Below are the code and all the weights of a small trained network. Each question names an input and a class and asks about switching units off, where a switched-off unit gives its printed mean instead of its output.

import numpy as np


def w(rows, s, z=0):
    codes = np.array(rows[::2]) - 128.0
    scale = np.full(codes.shape[1], s)
    scale[-1] = z or s
    return codes * scale


def f(y):
    return np.maximum(y, 0)


def log_softmax(a):
    a = a - a.max(-1, keepdims=True)
    return a - np.log(np.exp(a).sum(-1, keepdims=True))


def net(x, mask):
    res = np.array(x, float).reshape(1, 2) / 4 @ E
    y = f(res @ A[0][:, :-1].T + A[0][:, -1])
    res = res + np.where(mask, y, B[0][:, -1]) @ B[0][:, :-1]
    return log_softmax(res[-1] @ U[:, :-1].T + U[:, -1])


A, B = {}, {}
E = w([
[80,148,179,37,204],'x0',
[143,164,159,129,6],'x1',
],0.016)
A[0] = w([
[70,238,239,81,173,145],'n1',
[103,174,126,63,174,108],'n2',
[157,214,216,155,98,94],'n3',
[103,241,151,111,8,123],'n4',
[185,100,129,152,107,144],'n5',
[104,49,157,115,82,247],'n6',
[95,55,34,159,212,135],'n7',
[161,134,159,193,132,98],'n8',
[127,144,41,148,71,101],'n9',
[86,121,222,22,153,87],'n10',
[140,80,67,191,113,78],'n11',
[151,233,176,115,31,80],'n12',
[91,190,86,141,133,119],'n13',
[150,141,82,115,118,251],'n14',
[146,111,108,170,78,107],'n15',
[210,30,115,175,87,207],'n16',
[144,104,15,199,137,86],'n17',
[119,189,95,107,91,96],'n18',
[152,169,186,134,90,116],'n19',
[41,73,159,71,154,111],'n20',
],0.011)
B[0] = w([
[61,131,108,150,76,249],'n1',
[110,151,121,143,94,196],'n2',
[160,191,92,132,138,170],'n3',
[165,163,87,102,155,230],'n4',
[104,106,138,137,103,173],'n5',
[96,92,89,60,134,209],'n6',
[199,206,42,96,170,218],'n7',
[130,146,140,168,123,149],'n8',
[122,121,125,162,124,179],'n9',
[115,147,108,157,107,227],'n10',
[105,156,113,210,101,175],'n11',
[152,166,104,139,143,207],'n12',
[118,128,171,93,117,128],'n13',
[113,64,80,9,130,210],'n14',
[117,125,129,152,117,180],'n15',
[97,117,103,103,102,231],'n16',
[117,167,117,173,74,188],'n17',
[172,174,125,130,160,148],'n18',
[154,165,88,112,125,169],'n19',
[119,154,103,130,101,201],'n20',
],0.013,0.016)
U = w([
[198,228,85,133,175,99],'0',
[24,133,114,232,1,87],'1',
[63,12,101,12,120,255],'2',
[158,143,198,190,194,98],'3',
[117,81,199,188,161,100],'4',
[153,123,231,159,138,103],'5',
[115,48,184,150,199,97],'6',
[160,76,188,148,168,90],'7',
],0.0095,0.0078)

Each question gives the input, the list of numbers given to net, and the class t.
The units are the neurons (one row each of A and B). Each row of codes is followed by its name. A weight is (code - 128) times the scale printed after its matrix; where a second scale follows, it is the last column's (A, B and U).
mask holds one flag per neuron, in row order. A switched-off neuron (its flag False) gives its mean, the last column of its row in B, instead of its output. The means were averaged over made-up inputs and are rounded, as every weight is.
A unit's drop is (log p(t) with every unit on - log p(t) with that unit switched off) / (log p(t) with every unit on - log p(t) with every unit switched off).
unit that matters most: the unit with the biggest drop
top k neurons: the k neurons with the biggest drops, biggest first
drop when u is switched off: that unit's drop, to one decimal
input [-3,-2], class 2: unit that matters most : n1
input [0,-3], class 2: top 3 neurons : n4, n12, n3
input [2,-3], class 2: top 2 neurons : n4, n12
input [6,-5], class 1: top 2 neurons : n1, n4
input [6,4], class 1: top 2 neurons : n1, n7
input [-5,5], class 0: top 3 neurons : n4, n1, n12
input [8,6], class 1: top 3 neurons : n1, n7, n10
input [0,4], class 0: top 2 neurons : n4, n12
input [1,4], class 0: top 4 neurons : n4, n12, n3, n16
input [5,-2], class 1: drop when n1 is switched off : 0.1
input [8,-7], class 1: drop when n4 is switched off : 0.2
input [6,7], class 0: drop when n4 is switched off : 1.1
